Below are the code and all the weights of a small trained network. Each question names an input and a target symbol and asks about switching units off, where a switched-off unit gives its printed mean instead of its output.

import numpy as np


def w(rows, s, z=0):
    codes = np.array(rows[::2]) - 128.0
    scale = np.full(codes.shape[1], s)
    scale[-1] = z or s
    return codes * scale


def norm(h):
    return h / np.sqrt((h * h).mean(-1, keepdims=True) + 1e-5)


def f(y):
    return y / 2 * (1 + np.tanh(0.7978845608 * (y + 0.044715 * y**3)))


def softmax(a):
    e = np.exp(a - a.max(-1, keepdims=True))
    return e / e.sum(-1, keepdims=True)


def log_softmax(a):
    a = a - a.max(-1, keepdims=True)
    return a - np.log(np.exp(a).sum(-1, keepdims=True))


def net(x, mask):
    ids = ['ΓΠΣαβδεζηθλμξφψω'.index(c) for c in x.split()]
    T = len(ids)
    res = E[ids] + P[:T]
    r = norm(res)
    for j in range(3):
        rows = slice(3 * j, 3 * j + 3)
        q, k, v = (r @ M[0][rows].T for M in (Q, K, V))
        z = softmax(np.where(np.tri(T) > 0, q @ k.T / 3**0.5, -1e9)) @ v
        o = O[0][rows]
        res = res + np.where(mask[j], z, o[:, -1]) @ o[:, :-1]
    y = f(norm(res) @ A[0][:, :-1].T + A[0][:, -1])
    res = res + np.where(mask[3:7], y, B[0][:, -1]) @ B[0][:, :-1]
    return log_softmax(norm(res)[-1] @ U[:, :-1].T + U[:, -1])


Q, K, V, O, A, B = {}, {}, {}, {}, {}, {}
E = w([
[175,134,176,112],'Γ',
[8,23,175,161],'Π',
[151,128,138,115],'Σ',
[131,118,186,183],'α',
[177,68,69,148],'β',
[138,109,127,109],'δ',
[134,110,130,111],'ε',
[166,124,142,114],'ζ',
[133,141,155,139],'η',
[108,211,161,106],'θ',
[144,136,115,202],'λ',
[139,109,127,109],'μ',
[70,192,170,61],'ξ',
[142,111,128,112],'φ',
[135,114,157,87],'ψ',
[137,124,137,130],'ω',
],0.016)
P = w([
[199,57,217,10],'0',
[163,79,254,124],'1',
[183,161,137,16],'2',
[138,81,226,143],'3',
[167,179,118,53],'4',
[126,109,208,157],'5',
[143,186,108,81],'6',
[123,119,192,173],'7',
[139,198,100,98],'8',
[121,97,216,162],'9',
],0.0051)
Q[0] = w([
[124,87,246,196],'h1',
[88,133,166,106],'h1',
[151,85,150,102],'h1',
[151,155,103,49],'h2',
[130,159,194,179],'h2',
[146,82,237,167],'h2',
[116,201,54,60],'h3',
[170,126,207,184],'h3',
[197,148,81,80],'h3',
],0.011)
K[0] = w([
[11,181,156,115],'h1',
[120,178,158,127],'h1',
[114,110,180,77],'h1',
[161,175,58,114],'h2',
[95,135,168,163],'h2',
[33,56,171,225],'h2',
[184,210,207,48],'h3',
[129,159,85,174],'h3',
[191,116,136,110],'h3',
],0.011)
V[0] = w([
[165,26,255,53],'h1',
[157,158,179,159],'h1',
[99,170,142,64],'h1',
[60,136,97,147],'h2',
[96,95,180,86],'h2',
[100,140,57,72],'h2',
[86,133,124,33],'h3',
[194,94,136,50],'h3',
[85,121,203,125],'h3',
],0.0094)
O[0] = w([
[63,157,84,240,254],'h1',
[146,87,96,192,176],'h1',
[140,207,140,145,144],'h1',
[162,93,106,193,75],'h2',
[163,123,168,104,155],'h2',
[65,52,162,96,55],'h2',
[130,47,94,127,89],'h3',
[188,77,80,29,162],'h3',
[74,86,199,1,148],'h3',
],0.0075,0.012)
A[0] = w([
[79,122,98,38,3],'n1',
[188,255,125,147,184],'n2',
[147,103,55,174,28],'n3',
[176,152,116,66,79],'n4',
],0.0091,0.0028)
B[0] = w([
[2,111,87,197,131],'n1',
[152,58,153,91,246],'n2',
[143,188,91,58,131],'n3',
[127,230,172,166,138],'n4',
],0.0094,0.013)
U = w([
[177,185,209,68,173],'Γ',
[85,49,201,167,82],'Π',
[131,171,102,122,88],'Σ',
[135,209,168,221,129],'α',
[153,111,89,105,65],'β',
[129,87,118,117,160],'δ',
[110,95,128,141,198],'ε',
[178,216,85,75,2],'ζ',
[148,1,175,96,28],'η',
[103,193,173,81,229],'θ',
[210,113,76,177,133],'λ',
[123,96,124,124,95],'μ',
[106,130,162,127,122],'ξ',
[110,93,116,125,221],'φ',
[108,117,146,136,87],'ψ',
[133,155,104,122,96],'ω',
],0.014,0.0032)

Each question gives the input, a string of symbols that net reads in full, and the target symbol t.
The units are the heads (3 rows each of Q, K, V and O) and the neurons (one row each of A and B). Each row of codes is followed by its name. A weight is (code - 128) times the scale printed after its matrix; where a second scale follows, it is the last column's (O, A, B and U).
mask holds one flag per unit, heads first, then neurons. A switched-off unit (its flag False) gives its mean, the last column of its rows in O or B, instead of its output. The means were averaged over made-up inputs and are rounded, as every weight is.
A unit's drop is (log p(t) with every unit on - log p(t) with that unit switched off) / (log p(t) with every unit on - log p(t) with every unit switched off).
The circuit of an input: a set's keep is (log p(t) with only the set's units on - log p(t) with every unit switched off) / (log p(t) with every unit on - log p(t) with every unit switched off). Starting from all 7 units, units are removed one at a time, each time the one whose removal leaves the highest keep (on an exact tie, the one counted first), for as long as the keep stays at least 0.8.
units of the circuit, in order: the units of the circuit, biggest drop first
unit that matters most: the unit with the biggest drop
k most important neurons: the k neurons with the biggest drops, biggest first
which heads matter: for each layer, one digit per head in row order, 1 if its drop is at least 0.15 and else 0, layers parted by /
drop when u is switched off: that unit's drop, to one decimal
input Γ Γ Γ φ, target ζ: which heads matter => 101
input Γ λ φ Γ Γ λ ζ λ η μ, target α: unit that matters most => h3
input φ Γ Γ λ Γ ζ, target α: which heads matter => 001
input β Γ Γ Γ Γ η, target λ: which heads matter => 001
input ζ Γ θ Γ η ζ, target Γ: which heads matter => 100
input Γ θ Γ μ, target Γ: which heads matter => 111
input φ α ζ, target ζ: which heads matter => 011
input λ Γ Π ζ, target Π: 3 most important neurons => n4; n3; n2
input φ η Π Γ, target Π: which heads matter => 011
input β φ λ Γ Γ θ η, target η: which heads matter => 000
input λ Γ θ α, target Γ: which heads matter => 100
input η ζ φ θ ω Γ Γ ε, target Γ: which heads matter => 101
input Γ Γ λ ε, target α: which heads matter => 000
input λ θ η Γ θ λ λ Π λ ψ, target α: units of the circuit, in order => h3
input Γ Γ ζ, target ζ: 2 most important neurons => n4; n2
input θ μ α Γ β Γ Γ Γ, target λ: 2 most important neurons => n2; n4
input ψ ψ ζ Σ β Γ δ Γ, target λ: 2 most important neurons => n4; n2
input Γ Γ Γ Γ φ Γ, target η: 2 most important neurons => n2; n4
input Γ λ Σ α ξ ξ Γ ζ θ ε, target Γ: drop when n2 is switched off => 0.1
input Γ Γ θ δ Γ μ, target Γ: drop when n4 is switched off => 0.2
input η θ Γ θ Σ Σ Γ ζ Γ ω, target Γ: unit that matters most => h1
